Each row has a name. Each piece below is followed by the name of the row it came from. Each question is about the rows just above it.

[123  91 142 166]  q_281
[101  79 134 166]  q_837
[140 101 136 111]  q_718
[ 91 123  97 114]  q_470
[ 91 123  97 156]  q_467
[ 79 101 145 142]  q_973
[193 149 137  94]  q_637
[101  79 134 158]  q_304
which: [ 91 123  97 114]
q_470
The row with [101  79 134 158] is
q_304
which: [193 149]
q_637
which: [140 101 136]
q_718

[131 124 116 126 153 114 128 106 171 116 127 122 148 102 120 127 119 121
 116 120 121 134 152 132 112 116 112  93 132 125 120 172 106 122 119 123
 112 140 131 122 134 105 127] = q_832
[130 127 136 117 141 162 129 145 120 130 118 110 104 135 138 131 148 125
 141 116 133 117 159 142 116 141 132 123 159 135 133 154 132 132  94 131
 119 142 144 102 122 119 122] = q_905
[160 165 136 101 160 109 119  99 119 130  95 111 111 109  70 131 147 104
  92 134  94 137 150 126 105 108 121 111 131 104  79 140 194 168  88 164
 109 129 134 128 107  84 111] = q_500
[140 128 144 115 117 135 111 119 124 118 115 115 131 135 124 144 109 142
 141 133 127 109 135 142 132 125 117 132 128 134 134 140 132 125 115 123
 125 142 143 130 134 132 127] = q_836
[113 117 118 139 125 113  97 127 144 136  93 117 116 141 146 159 132 140
 124 119 101 127 138 101  93 145 152 142 119 104 113 137 101 133 107  96
 117 131  71 146 148 123 130] = q_99
[113 127 168 130 123 165 139 138  83 164  61  89  92 120 101 158 135 112
 135 123 129 113 167 158  92 134 176 151 194 178 104 163 108 108  83 128
 128 144 146 120 128 124 129] = q_623
[ 94 112 124 115 146 112 142 149 147 144 116 102 155  98 133 116 114 148
 122 138 121  99 139  91 100 130 140 139 117 118 109 103 144 166  76 153
 170 141 135 132 107 120  92] = q_490
[107 121 105 138 122 104 142 127 135 132 131 120  89 141 131 130 127 151
 138 125 169 156 137 146 119 125 141 159 138 148 134 117 121 134 134 104
 135 134 128 121 118 125 144] = q_621
[132 136 113 126 138 113 148  97 129 142 135 120 130 117 110 130 128 127
 150 133 122 131 136 138 124 115 108 112 137 128 124 142 118 120 127 130
 131 118 141 113 114 119 147] = q_591
[134 117 136 125 125 125 128 126 128 135 107 123 119 133 139 137 137 127
 130 121 121 138 129 133 115 123 138 135 117 127 129 136 126 129 120 128
 139 134 108 133 137 115 129] = q_44
[113 127 168 130 123 165 139 138  83 164  61  89  92 120 101 158 135 112
 135 123 129 113 167 158  92 134 176 151 194 178 104 163 108 108  83 128
 128 164 160  87 141 116 111] = q_262
[147 127 136 124 155 132 123 131 109 145 132  98 112 136  99 149 133 124
 141 145 124 158 130 138 127 127 111 147 118 123 115 129 142 123 109 110
 149 150 143 122 114 114 154] = q_966
which: [133 122 131 136 138 124 115 108 112 137 128]
q_591
Which row holds [142 141 133 127 109 135 142 132 125 117]?
q_836
which: [126 138 113]
q_591
[133 137] is in which row?
q_44

[132 143 163 132 146] : q_793
[163 143 128 132 146] : q_27
[163 143 132 132 133] : q_856
[163 132 128 143 146] : q_726
which: [163 143 132]
q_856
Where do [143 163] appear?
q_793
The row with [143 128 132 146] is
q_27

[127  84  95  65 168  73  70  85  65 104 139 125 171]  q_743
[108 109  97  90 134  79 159 146 185 116 198 151 122]  q_110
[164 184 157  86 138 145  59  72 139  90  61  80 135]  q_63
[153 131 150 163 138 145  90  80  59  72  61 139 135]  q_562
which: [ 73  70  85  65 104]
q_743
Which row holds [108 109  97]?
q_110
Which row holds [138 145  90  80  59  72  61 139 135]?
q_562

[123 143 133 126 138 150 138] -> q_766
[123 118 112 108 140 147 119] -> q_380
[125 108 134 117 128 137 115] -> q_979
[118 123 108 134 117 130 124] -> q_125
which: [125 108 134 117]
q_979
which: [117 128]
q_979
The row with [123 108 134 117] is
q_125
which: [123 118 112 108 140]
q_380

